Here is a tiny trained network, its code and every weight. The questions are about switching its units off for an input and a class, where a switched-off unit gives its printed mean instead of its output.

import numpy as np


def w(rows, s, z=0):
    codes = np.array(rows[::2]) - 128.0
    scale = np.full(codes.shape[1], s)
    scale[-1] = z or s
    return codes * scale


def norm(h):
    return h / np.sqrt((h * h).mean(-1, keepdims=True) + 1e-5)


def f(y):
    return np.maximum(y, 0)


def log_softmax(a):
    a = a - a.max(-1, keepdims=True)
    return a - np.log(np.exp(a).sum(-1, keepdims=True))


def net(x, mask):
    res = np.array(x, float).reshape(1, 5) / 4 @ E
    u = 0
    for l in range(2):
        y = f(norm(res) @ A[l][:, :-1].T + A[l][:, -1])
        res = res + np.where(mask[u : u + 15], y, B[l][:, -1]) @ B[l][:, :-1]
        u += 15
    return log_softmax(norm(res)[-1] @ U[:, :-1].T + U[:, -1])


A, B = {}, {}
E = w([
[119,101,192,83,19,187],'x0',
[60,19,125,185,142,66],'x1',
[114,128,185,220,87,146],'x2',
[90,249,32,247,111,41],'x3',
[246,112,72,213,119,148],'x4',
],0.0019)
A[0] = w([
[36,114,109,156,81,130,107],'0.n1',
[242,168,87,174,41,189,63],'0.n2',
[169,4,71,118,223,91,82],'0.n3',
[203,216,24,184,113,45,129],'0.n4',
[107,123,137,82,185,83,56],'0.n5',
[141,92,67,68,211,10,2],'0.n6',
[42,101,184,223,144,95,77],'0.n7',
[113,132,121,191,171,93,93],'0.n8',
[139,209,73,162,136,54,75],'0.n9',
[86,126,110,110,189,16,116],'0.n10',
[252,199,146,47,220,165,96],'0.n11',
[12,121,102,81,89,112,82],'0.n12',
[63,154,105,28,88,115,133],'0.n13',
[240,95,151,103,50,184,140],'0.n14',
[5,142,154,146,89,109,118],'0.n15',
],0.0034,0.0074)
B[0] = w([
[175,157,128,117,139,105,158],'0.n1',
[250,239,115,191,31,127,164],'0.n2',
[190,2,70,127,202,52,170],'0.n3',
[126,102,119,110,125,199,254],'0.n4',
[130,119,128,92,100,56,129],'0.n5',
[119,87,197,152,133,96,131],'0.n6',
[166,166,139,185,93,91,154],'0.n7',
[137,146,140,153,128,137,145],'0.n8',
[66,143,68,132,166,201,159],'0.n9',
[130,117,140,121,112,189,186],'0.n10',
[113,166,176,148,143,51,201],'0.n11',
[36,101,133,65,82,98,152],'0.n12',
[83,146,133,84,96,118,211],'0.n13',
[142,110,171,149,113,176,250],'0.n14',
[115,109,136,135,102,89,190],'0.n15',
],0.0066,0.0027)
A[1] = w([
[164,15,109,108,199,64,89],'1.n1',
[99,166,175,54,135,1,82],'1.n2',
[148,95,163,241,126,45,47],'1.n3',
[98,200,152,95,93,220,72],'1.n4',
[87,177,56,190,109,53,171],'1.n5',
[80,188,24,63,131,123,3],'1.n6',
[140,174,48,233,186,114,47],'1.n7',
[87,126,19,170,151,149,47],'1.n8',
[142,155,44,199,206,170,6],'1.n9',
[196,6,107,126,234,67,45],'1.n10',
[58,97,149,48,215,183,122],'1.n11',
[236,168,143,226,94,69,122],'1.n12',
[193,98,181,133,94,225,86],'1.n13',
[128,95,208,143,141,197,62],'1.n14',
[154,197,179,26,174,89,12],'1.n15',
],0.0049,0.0043)
B[1] = w([
[190,106,39,62,162,80,221],'1.n1',
[140,181,210,125,119,54,222],'1.n2',
[82,67,51,104,110,71,169],'1.n3',
[154,95,90,143,158,101,214],'1.n4',
[127,78,144,92,150,160,234],'1.n5',
[99,168,97,22,119,190,153],'1.n6',
[85,65,248,182,137,158,185],'1.n7',
[107,155,177,149,225,147,170],'1.n8',
[51,87,254,208,189,142,171],'1.n9',
[225,43,4,33,237,59,222],'1.n10',
[151,153,80,183,107,103,243],'1.n11',
[119,167,21,203,85,81,247],'1.n12',
[166,124,118,98,111,200,251],'1.n13',
[117,51,165,60,117,146,185],'1.n14',
[237,185,164,228,250,122,168],'1.n15',
],0.007,0.0027)
U = w([
[36,254,4,12,175,228,93],'0',
[5,175,242,21,12,6,217],'1',
[205,14,254,9,35,253,123],'2',
[249,235,26,241,6,239,118],'3',
[12,114,195,251,253,237,179],'4',
[26,26,10,247,18,18,4],'5',
[242,249,252,90,244,36,97],'6',
[236,2,14,25,249,14,149],'7',
],0.0097,0.0041)

Each question gives the input, the list of numbers given to net, and the class t.
The units are the neurons (one row each of A and B). Each row of codes is followed by its name. A weight is (code - 128) times the scale printed after its matrix; where a second scale follows, it is the last column's (A, B and U).
mask holds one flag per neuron, layer by layer. A switched-off neuron (its flag False) gives its mean, the last column of its row in B, instead of its output. The means were averaged over made-up inputs and are rounded, as every weight is.
A unit's drop is (log p(t) with every unit on - log p(t) with that unit switched off) / (log p(t) with every unit on - log p(t) with every unit switched off).
The circuit of an input: a set's keep is (log p(t) with only the set's units on - log p(t) with every unit switched off) / (log p(t) with every unit on - log p(t) with every unit switched off). Starting from the 12 units with the biggest drops (on a tie, the unit counted first), units are removed one at a time, each time the one whose removal leaves the highest keep (on an exact tie, the one counted first), for as long as the keep stays at least 0.8.
units of the circuit, in order: the units of the circuit, biggest drop first
most important unit: the unit with the biggest drop
top k neurons: the k neurons with the biggest drops, biggest first
top k neurons in layer l: the k neurons of layer l with the biggest drops, biggest first
drop when u is switched off: that unit's drop, to one decimal
input [2,8,-4,-6,-7], class 1: top 2 neurons	(0.n13 1.n10)
input [5,2,0,1,8], class 3: most important unit	0.n2
input [8,4,1,4,4], class 3: top 3 neurons	(0.n11 0.n3 1.n13)
input [-3,-2,-2,-2,8], class 3: units of the circuit, in order	(0.n2 1.n12)
input [2,-1,1,-5,8], class 3: units of the circuit, in order	(0.n2 1.n12)
input [-1,-1,-1,2,-1], class 0: units of the circuit, in order	(0.n9 1.n6)
input [5,-5,-3,-6,8], class 3: top 4 neurons	(0.n2 1.n12 0.n4 0.n11)
input [5,-7,-4,-4,-8], class 6: units of the circuit, in order	(1.n15 0.n4)
input [3,-2,-1,7,3], class 4: top 2 neurons	(0.n9 1.n9)
input [-4,-8,-4,5,0], class 4: top 2 neurons	(1.n9 1.n7)
input [2,-8,3,0,-6], class 6: top 2 neurons in layer 1	(1.n15 1.n4)
input [-6,-6,-4,1,0], class 4: top 2 neurons	(0.n9 0.n4)
input [4,5,4,-2,8], class 3: top 2 neurons	(1.n12 1.n13)
input [-8,-8,4,-7,1], class 6: units of the circuit, in order	(0.n11)
input [6,3,-4,-4,-4], class 1: top 2 neurons	(0.n4 0.n13)
input [0,-3,1,-1,-1], class 6: top 2 neurons	(0.n11 1.n15)
input [-4,6,6,8,-2], class 4: drop when 1.n7 is switched off	0.2
input [0,6,4,0,-3], class 5: drop when 0.n7 is switched off	0.9
input [5,-4,-8,-5,-5], class 6: top 2 neurons	(1.n15 0.n4)
input [-6,0,-3,1,-8], class 1: top neuron in layer 1	(1.n2)
input [2,-4,-3,-4,-4], class 6: drop when 1.n15 is switched off	0.2
input [-5,-7,1,4,-2], class 4: drop when 0.n12 is switched off	0.0
